Below is a small trained network, with its code and all its weights. Each question gives an input and a class and asks what happens when units are switched off, that is, made to give their printed mean instead of their output.

import numpy as np


def w(rows, s, z=0):
    codes = np.array(rows[::2]) - 128.0
    scale = np.full(codes.shape[1], s)
    scale[-1] = z or s
    return codes * scale


def f(y):
    return y / 2 * (1 + np.tanh(0.7978845608 * (y + 0.044715 * y**3)))


def log_softmax(a):
    a = a - a.max(-1, keepdims=True)
    return a - np.log(np.exp(a).sum(-1, keepdims=True))


def net(x, mask):
    res = np.array(x, float).reshape(1, 6) / 4 @ E
    y = f(res @ A[0][:, :-1].T + A[0][:, -1])
    res = res + np.where(mask, y, B[0][:, -1]) @ B[0][:, :-1]
    return log_softmax(res[-1] @ U[:, :-1].T + U[:, -1])


A, B = {}, {}
E = w([
[16,239,120,53],'x0',
[231,179,165,2],'x1',
[122,122,144,124],'x2',
[92,34,11,25],'x3',
[126,128,130,127],'x4',
[130,130,123,130],'x5',
],0.0073)
A[0] = w([
[147,55,128,156,90],'N0',
[62,166,104,77,123],'N1',
[75,129,135,215,218],'N2',
[184,94,180,157,167],'N3',
[61,50,69,123,104],'N4',
[111,229,160,155,149],'N5',
[162,124,145,190,169],'N6',
[177,132,123,17,120],'N7',
[132,133,107,79,90],'N8',
[184,175,168,123,151],'N9',
[74,133,133,207,198],'N10',
[168,101,92,120,141],'N11',
[78,120,94,87,104],'N12',
[195,97,149,196,251],'N13',
[74,108,115,178,253],'N14',
[119,149,124,138,94],'N15',
[95,192,148,158,109],'N16',
[170,8,84,94,157],'N17',
],0.018,0.0049)
B[0] = w([
[103,78,85,118,179],'N0',
[93,216,91,138,207],'N1',
[45,85,105,165,215],'N2',
[194,157,99,173,197],'N3',
[213,166,67,40,216],'N4',
[105,147,215,64,218],'N5',
[133,145,77,187,187],'N6',
[78,163,178,244,247],'N7',
[94,149,134,168,168],'N8',
[206,171,153,101,203],'N9',
[44,89,123,143,207],'N10',
[130,84,158,135,168],'N11',
[128,169,55,133,181],'N12',
[169,124,47,221,228],'N13',
[83,110,69,66,203],'N14',
[114,132,138,117,130],'N15',
[71,112,174,91,181],'N16',
[121,3,194,125,242],'N17',
],0.035,0.014)
U = w([
[77,169,56,226,242],'0',
[147,55,76,82,71],'1',
[254,188,124,188,131],'2',
[138,65,205,177,110],'3',
[32,126,151,90,125],'4',
[131,201,35,56,130],'5',
[143,212,209,87,3],'6',
],0.0075,0.0028)

Each question gives the input, the list of numbers given to net, and the class t.
The units are the neurons (one row each of A and B). Each row of codes is followed by its name. A weight is (code - 128) times the scale printed after its matrix; where a second scale follows, it is the last column's (A, B and U).
mask holds one flag per neuron, in row order. A switched-off neuron (its flag False) gives its mean, the last column of its row in B, instead of its output. The means were averaged over made-up inputs and are rounded, as every weight is.
A unit's drop is (log p(t) with every unit on - log p(t) with that unit switched off) / (log p(t) with every unit on - log p(t) with every unit switched off).
The circuit of an input: a set's keep is (log p(t) with only the set's units on - log p(t) with every unit switched off) / (log p(t) with every unit on - log p(t) with every unit switched off). Starting from the 12 units with the biggest drops (on a tie, the unit counted first), units are removed one at a time, each time the one whose removal leaves the highest keep (on an exact tie, the one counted first), for as long as the keep stays at least 0.8.
circuit, biggest first: the units of the circuit, biggest drop first
top k neurons: the k neurons with the biggest drops, biggest first
drop of u: that unit's drop, to one decimal
input [1,0,2,8,8,3], class 5: circuit, biggest first => (N4)
input [1,-1,6,8,-5,2], class 5: top 2 neurons => (N4, N12)
input [1,3,-8,0,7,4], class 6: top 3 neurons => (N13, N17, N2)
input [1,0,5,-6,2,-7], class 4: top 2 neurons => (N5, N17)
input [1,-8,1,0,-1,-6], class 4: top 3 neurons => (N10, N2, N13)
input [-1,8,7,1,3,-6], class 3: top 4 neurons => (N4, N13, N7, N1)
input [-7,4,-2,1,-6,8], class 3: top 2 neurons => (N17, N4)
input [5,2,4,-8,-6,4], class 6: drop of N9 => 0.1
input [4,-4,2,1,1,7], class 5: top 2 neurons => (N17, N7)
input [-8,8,7,7,-8,-3], class 3: drop of N17 => 0.3
input [-2,8,7,0,5,5], class 2: drop of N9 => 0.2
input [-3,5,-8,-5,-5,1], class 2: drop of N17 => 0.0
